Below is a small trained network, with its code and all its weights. Each question gives an input and a class and asks what happens when units are switched off, that is, made to give their printed mean instead of their output.

import numpy as np


def w(rows, s, z=0):
    codes = np.array(rows[::2]) - 128.0
    scale = np.full(codes.shape[1], s)
    scale[-1] = z or s
    return codes * scale


def f(y):
    return np.maximum(y, 0)


def log_softmax(a):
    a = a - a.max(-1, keepdims=True)
    return a - np.log(np.exp(a).sum(-1, keepdims=True))


def net(x, mask):
    res = np.array(x, float).reshape(1, 5) / 4 @ E
    y = f(res @ A[0][:, :-1].T + A[0][:, -1])
    res = res + np.where(mask, y, B[0][:, -1]) @ B[0][:, :-1]
    return log_softmax(res[-1] @ U[:, :-1].T + U[:, -1])


A, B = {}, {}
E = w([
[203,132,253,136,205],'x0',
[68,189,208,61,20],'x1',
[111,47,125,2,208],'x2',
[128,126,131,129,129],'x3',
[208,242,77,81,138],'x4',
],0.0088)
A[0] = w([
[87,106,69,127,54,124],'N0',
[132,57,100,55,135,155],'N1',
[174,110,235,103,155,133],'N2',
[144,150,118,248,66,112],'N3',
[70,73,147,134,145,73],'N4',
[175,111,97,156,147,62],'N5',
[152,163,182,114,33,110],'N6',
[104,145,171,71,87,68],'N7',
[119,126,91,169,169,89],'N8',
[179,185,66,15,159,77],'N9',
[79,142,166,68,113,85],'N10',
[86,81,147,199,114,152],'N11',
[94,101,50,69,117,85],'N12',
[152,113,133,151,135,254],'N13',
[183,201,99,136,123,114],'N14',
],0.014,0.0081)
B[0] = w([
[204,235,110,186,118,218],'N0',
[189,90,159,33,141,231],'N1',
[214,254,81,164,53,253],'N2',
[252,92,220,1,183,243],'N3',
[129,104,182,176,18,178],'N4',
[128,51,45,201,163,171],'N5',
[140,44,33,150,180,222],'N6',
[131,53,76,163,181,189],'N7',
[128,59,51,149,155,171],'N8',
[86,70,187,160,44,246],'N9',
[141,47,62,146,193,189],'N10',
[39,110,129,117,21,204],'N11',
[228,224,137,161,105,205],'N12',
[92,164,29,106,112,227],'N13',
[43,66,178,132,5,219],'N14',
],0.0082,0.011)
U = w([
[189,104,185,5,161,113],'0',
[185,226,107,199,117,90],'1',
[109,48,38,167,184,94],'2',
[58,84,205,160,52,102],'3',
[106,155,113,92,132,254],'4',
[66,184,105,55,163,177],'5',
[80,179,206,137,212,86],'6',
],0.011,0.018)

Each question gives the input, the list of numbers given to net, and the class t.
The units are the neurons (one row each of A and B). Each row of codes is followed by its name. A weight is (code - 128) times the scale printed after its matrix; where a second scale follows, it is the last column's (A, B and U).
mask holds one flag per neuron, in row order. A switched-off neuron (its flag False) gives its mean, the last column of its row in B, instead of its output. The means were averaged over made-up inputs and are rounded, as every weight is.
A unit's drop is (log p(t) with every unit on - log p(t) with that unit switched off) / (log p(t) with every unit on - log p(t) with every unit switched off).
The circuit of an input: a set's keep is (log p(t) with only the set's units on - log p(t) with every unit switched off) / (log p(t) with every unit on - log p(t) with every unit switched off). Starting from the 12 units with the biggest drops (on a tie, the unit counted first), units are removed one at a time, each time the one whose removal leaves the highest keep (on an exact tie, the one counted first), for as long as the keep stays at least 0.8.
units of the circuit, in order: the units of the circuit, biggest drop first
unit that matters most: the unit with the biggest drop
k most important neurons: the k neurons with the biggest drops, biggest first
drop when u is switched off: that unit's drop, to one decimal
input [-8,5,-1,1,-1], class 1: units of the circuit, in order : N0
input [-4,-3,1,-1,6], class 3: 3 most important neurons : N9; N14; N2
input [-4,7,0,0,7], class 2: units of the circuit, in order : N6; N7
input [-1,-8,8,6,-7], class 0: 2 most important neurons : N1; N6
input [-1,-3,5,2,-6], class 3: 3 most important neurons : N4; N3; N11
input [-7,1,5,4,-2], class 1: 3 most important neurons : N12; N0; N3
input [7,-1,-3,-1,-6], class 1: 2 most important neurons : N2; N14
input [-8,-7,2,6,-8], class 1: 2 most important neurons : N0; N12
input [-3,8,7,-4,8], class 2: units of the circuit, in order : N10; N7
input [4,2,-4,-6,4], class 4: 4 most important neurons : N1; N0; N14; N12
input [-5,-1,-3,-5,6], class 3: 2 most important neurons : N14; N2
input [1,8,-6,-6,2], class 2: 2 most important neurons : N6; N7
input [-7,-4,-4,0,-8], class 3: 2 most important neurons : N11; N2
input [-7,2,-3,6,8], class 3: 3 most important neurons : N14; N9; N2
input [-3,-5,-2,3,3], class 2: 3 most important neurons : N2; N5; N8
input [-4,-3,-4,-4,7], class 3: unit that matters most : N14
input [2,-5,-5,-5,-4], class 0: 2 most important neurons : N3; N6
input [6,8,0,5,-8], class 2: units of the circuit, in order : N6; N10
input [-1,7,-8,5,-1], class 0: drop when N3 is switched off : 1.5
input [-8,0,7,2,-5], class 1: units of the circuit, in order : N12
input [-6,8,-1,4,-2], class 2: drop when N6 is switched off : 0.5
input [1,4,1,2,0], class 2: drop when N4 is switched off : 0.0
